Below are the code and all the weights of a small trained network. Each question names an input and a class and asks about switching units off, where a switched-off unit gives its printed mean instead of its output.

import numpy as np


def w(rows, s, z=0):
    codes = np.array(rows[::2]) - 128.0
    scale = np.full(codes.shape[1], s)
    scale[-1] = z or s
    return codes * scale


def f(y):
    return np.maximum(y, 0)


def log_softmax(a):
    a = a - a.max(-1, keepdims=True)
    return a - np.log(np.exp(a).sum(-1, keepdims=True))


def net(x, mask):
    res = np.array(x, float).reshape(1, 4) / 4 @ E
    y = f(res @ A[0][:, :-1].T + A[0][:, -1])
    res = res + np.where(mask, y, B[0][:, -1]) @ B[0][:, :-1]
    return log_softmax(res[-1] @ U[:, :-1].T + U[:, -1])


A, B = {}, {}
E = w([
[127,71,175,209,43],'x0',
[145,179,245,153,149],'x1',
[192,223,89,184,80],'x2',
[126,130,131,118,120],'x3',
],0.011)
A[0] = w([
[115,136,122,121,162,167],'neuron 0',
[126,100,139,128,111,109],'neuron 1',
[136,202,91,131,137,125],'neuron 2',
[119,129,131,100,168,190],'neuron 3',
[119,144,141,125,138,118],'neuron 4',
[117,78,85,137,130,161],'neuron 5',
[119,113,139,121,190,187],'neuron 6',
[118,54,164,138,128,97],'neuron 7',
[156,212,86,163,80,142],'neuron 8',
[133,187,251,143,171,142],'neuron 9',
[127,119,119,108,111,254],'neuron 10',
[140,145,120,170,66,52],'neuron 11',
[145,189,95,165,75,111],'neuron 12',
[142,196,151,152,120,69],'neuron 13',
[128,49,166,197,25,131],'neuron 14',
[122,131,183,104,123,129],'neuron 15',
],0.022,0.0075)
B[0] = w([
[143,115,98,105,113,168],'neuron 0',
[112,130,135,139,147,150],'neuron 1',
[134,124,157,122,216,205],'neuron 2',
[129,112,80,94,98,186],'neuron 3',
[136,111,136,131,122,144],'neuron 4',
[102,150,68,146,127,190],'neuron 5',
[122,72,104,116,90,187],'neuron 6',
[73,147,171,123,166,185],'neuron 7',
[216,131,146,184,205,243],'neuron 8',
[151,119,239,47,95,250],'neuron 9',
[79,137,54,94,142,179],'neuron 10',
[179,126,120,158,61,180],'neuron 11',
[207,113,94,165,93,215],'neuron 12',
[135,219,141,49,119,188],'neuron 13',
[69,177,169,253,81,253],'neuron 14',
[130,62,146,161,117,166],'neuron 15',
],0.044,0.019)
U = w([
[86,109,49,98,112,253],'0',
[107,66,167,57,55,167],'1',
[157,160,65,149,238,191],'2',
[191,152,201,69,184,119],'3',
[15,168,110,188,128,92],'4',
[38,123,254,142,84,88],'5',
[164,187,82,226,94,93],'6',
[185,218,216,158,47,42],'7',
],0.0084,0.0036)

Each question gives the input, the list of numbers given to net, and the class t.
The units are the neurons (one row each of A and B). Each row of codes is followed by its name. A weight is (code - 128) times the scale printed after its matrix; where a second scale follows, it is the last column's (A, B and U).
mask holds one flag per neuron, in row order. A switched-off neuron (its flag False) gives its mean, the last column of its row in B, instead of its output. The means were averaged over made-up inputs and are rounded, as every weight is.
A unit's drop is (log p(t) with every unit on - log p(t) with that unit switched off) / (log p(t) with every unit on - log p(t) with every unit switched off).
The circuit of an input: a set's keep is (log p(t) with only the set's units on - log p(t) with every unit switched off) / (log p(t) with every unit on - log p(t) with every unit switched off). Starting from the 12 units with the biggest drops (on a tie, the unit counted first), units are removed one at a time, each time the one whose removal leaves the highest keep (on an exact tie, the one counted first), for as long as the keep stays at least 0.8.
circuit, biggest first: the units of the circuit, biggest drop first
top k neurons: the k neurons with the biggest drops, biggest first
drop when u is switched off: that unit's drop, to one decimal
input [2,-2,5,5], class 6: circuit, biggest first => [neuron 9]
input [7,-5,1,3], class 6: top 2 neurons => [neuron 11; neuron 9]
input [6,-3,1,6], class 6: top 2 neurons => [neuron 9; neuron 11]
input [-2,-3,6,-6], class 2: top 2 neurons => [neuron 9; neuron 14]
input [-2,3,0,-6], class 1: circuit, biggest first => [neuron 8; neuron 14]
input [-2,-3,2,-3], class 2: top 2 neurons => [neuron 9; neuron 14]
input [8,-2,0,0], class 4: top 2 neurons => [neuron 9; neuron 8]
input [0,6,7,-7], class 3: top 3 neurons => [neuron 14; neuron 2; neuron 8]
input [-8,-6,8,-8], class 2: drop when neuron 5 is switched off => 0.0
input [-8,-2,3,6], class 2: drop when neuron 9 is switched off => 0.5
input [-6,-3,-2,-7], class 0: drop when neuron 9 is switched off => 0.1
